Look-ups in named tables: a row name and a column name give one cell, copied from the table.

musog =
|  | nuguzu | kuzave | lum | museful | rupelav | suf |
|---|---|---|---|---|---|---|
| domis | 59.630 | 61.180 | 76.391 | 42.017 | 55.062 | 23.117 |
| dom | 76.316 | 35.621 | 45.489 | 41.734 | 37.131 | 59.681 |
| lapimi | 42.986 | 30.720 | 41.397 | 43.667 | 56.187 | 76.474 |
| kofa | 82.300 | 39.037 | 51.580 | 38.910 | 51.608 | 75.851 |
| bapa | 50.438 | 64.213 | 80.763 | 41.089 | 83.176 | 50.137 |
| nava | 56.596 | 30.973 | 39.947 | 44.987 | 37.063 | 58.968 |
| vato | 31.510 | 57.195 | 70.684 | 46.043 | 70.103 | 37.388 |
| mazo | 38.698 | 55.110 | 69.536 | 46.384 | 55.779 | 24.277 |
| rop | 75.462 | 41.070 | 52.221 | 39.965 | 57.159 | 76.977 |
| deluku | 66.258 | 62.884 | 75.974 | 41.719 | 57.814 | 30.476 |
| fedo | 58.789 | 35.980 | 48.085 | 41.010 | 63.711 | 83.417 |
| fepa | 65.694 | 66.220 | 81.561 | 39.838 | 73.609 | 42.765 |

What is the suf of fedo in musog?
83.417
What is the suf of fepa in musog?
42.765
What is the lum of rop in musog?
52.221
What is the lum of nava in musog?
39.947
What is the rupelav of deluku in musog?
57.814
What is the lum of mazo in musog?
69.536
What is the museful of fedo in musog?
41.010
What is the museful of nava in musog?
44.987
What is the rupelav of vato in musog?
70.103
What is the nuguzu of bapa in musog?
50.438
What is the rupelav of bapa in musog?
83.176
What is the lum of bapa in musog?
80.763

kez.csv
,kig,fivonot,komu,kup
lir,17,230,110,22
sidinu,221,197,67,38
lef,149,71,33,93
dor,197,181,52,183
gepoziv,114,229,243,153
notez,88,118,135,111
ditu,163,44,40,203
zifi,236,122,195,233
sofigi,182,82,21,76
repa,239,59,181,191
pep,112,201,147,243

sidinu, fivonot -> 197
dor, fivonot -> 181
sofigi, kup -> 76
sofigi, kig -> 182
zifi, kig -> 236
lir, fivonot -> 230
notez, kig -> 88
sofigi, komu -> 21
Which row has the largest komu? gepoziv

miru
          tes  kaso  tere  dobol  rirozut  vugagat  famo
sul       0.1   0.3   0.0    0.5      0.0     -0.1  -0.5
fosuko   -0.1  -0.1   0.0   -0.6     -0.1      0.1   0.2
bozi     -0.1   0.0  -0.1   -0.4     -0.1      0.0  -0.3
biv       0.1   0.0  -0.2    0.2     -0.4      0.1   0.1
pemugep   0.0   0.0   0.1    0.4      0.0     -0.1   0.2
kir       0.1  -0.1  -0.9   -0.3     -0.2      0.0   0.0
nofenu   -0.1   0.0   0.0   -0.7     -0.1     -0.4   0.3

What is the kaso of nofenu in miru?
0.0
What is the kaso of sul in miru?
0.3
What is the famo of sul in miru?
-0.5
What is the tere of biv in miru?
-0.2
What is the vugagat of fosuko in miru?
0.1
What is the tes of kir in miru?
0.1
What is the kaso of fosuko in miru?
-0.1
What is the kaso of biv in miru?
0.0
What is the dobol of kir in miru?
-0.3
What is the tes of fosuko in miru?
-0.1
What is the dobol of biv in miru?
0.2
Which row has the largest tere? pemugep

mema =
,kinid,lesiz,sebotup
tekib,-21,-8,-11
mumu,6,-11,-5
vekide,-3,19,12
kobu,-59,-63,-51
nezi,-9,15,5
redu,-60,-68,-60
kek,-51,-52,-48
vokazo,25,66,43

vekide, lesiz => 19
redu, lesiz => -68
mumu, lesiz => -11
kek, sebotup => -48
tekib, lesiz => -8
nezi, sebotup => 5
tekib, kinid => -21
kobu, kinid => -59
redu, kinid => -60
mumu, sebotup => -5
kobu, sebotup => -51
kobu, lesiz => -63
vekide, sebotup => 12
vekide, kinid => -3
vokazo, kinid => 25
kek, lesiz => -52
redu, sebotup => -60

mol:
         tumeto  vol  levunar  befu
zan         6.6  6.8      9.4   9.4
tadil       4.8  7.3      9.3   8.8
lifis       5.4  7.1      9.0   7.9
fim         6.5  6.8      9.3   9.4
torunip     4.0  7.6      9.2   8.4
tupurag     2.5  8.0      9.3   8.1
vovud       6.9  6.7      9.2   8.5
fiz         5.3  7.2      8.9   9.1
bek         5.4  7.2      9.1   9.4

tadil, levunar => 9.3
zan, levunar => 9.4
fim, vol => 6.8
tupurag, befu => 8.1
tupurag, tumeto => 2.5
lifis, befu => 7.9

Table sim
columns: tuz, kabevor, bofuz, gumega, nizodis, gematek, guzo
rupiza: [9.526, -0.894, 5.014, 2.635, 2.416, -3.707, 2.673]
rol: [1.710, -5.584, -7.068, 1.432, 4.711, 1.783, 1.418]
lafut: [-0.721, 2.691, 2.757, -2.970, 8.690, 2.610, -5.014]
nam: [-5.984, 5.244, 0.983, 1.092, -5.816, 3.815, 1.891]
giruzu: [0.078, -4.154, -6.889, 3.516, -2.285, 1.693, 4.894]
povusid: [1.250, -4.225, -5.110, -0.216, 8.008, 2.155, -1.224]

lafut, nizodis => 8.690
rol, tuz => 1.710
rupiza, kabevor => -0.894
lafut, bofuz => 2.757
povusid, guzo => -1.224
rol, guzo => 1.418
povusid, gumega => -0.216
lafut, guzo => -5.014
giruzu, tuz => 0.078
povusid, nizodis => 8.008
lafut, kabevor => 2.691
giruzu, nizodis => -2.285
giruzu, kabevor => -4.154
rupiza, nizodis => 2.416
giruzu, bofuz => -6.889
Row with the largest guzo: giruzu

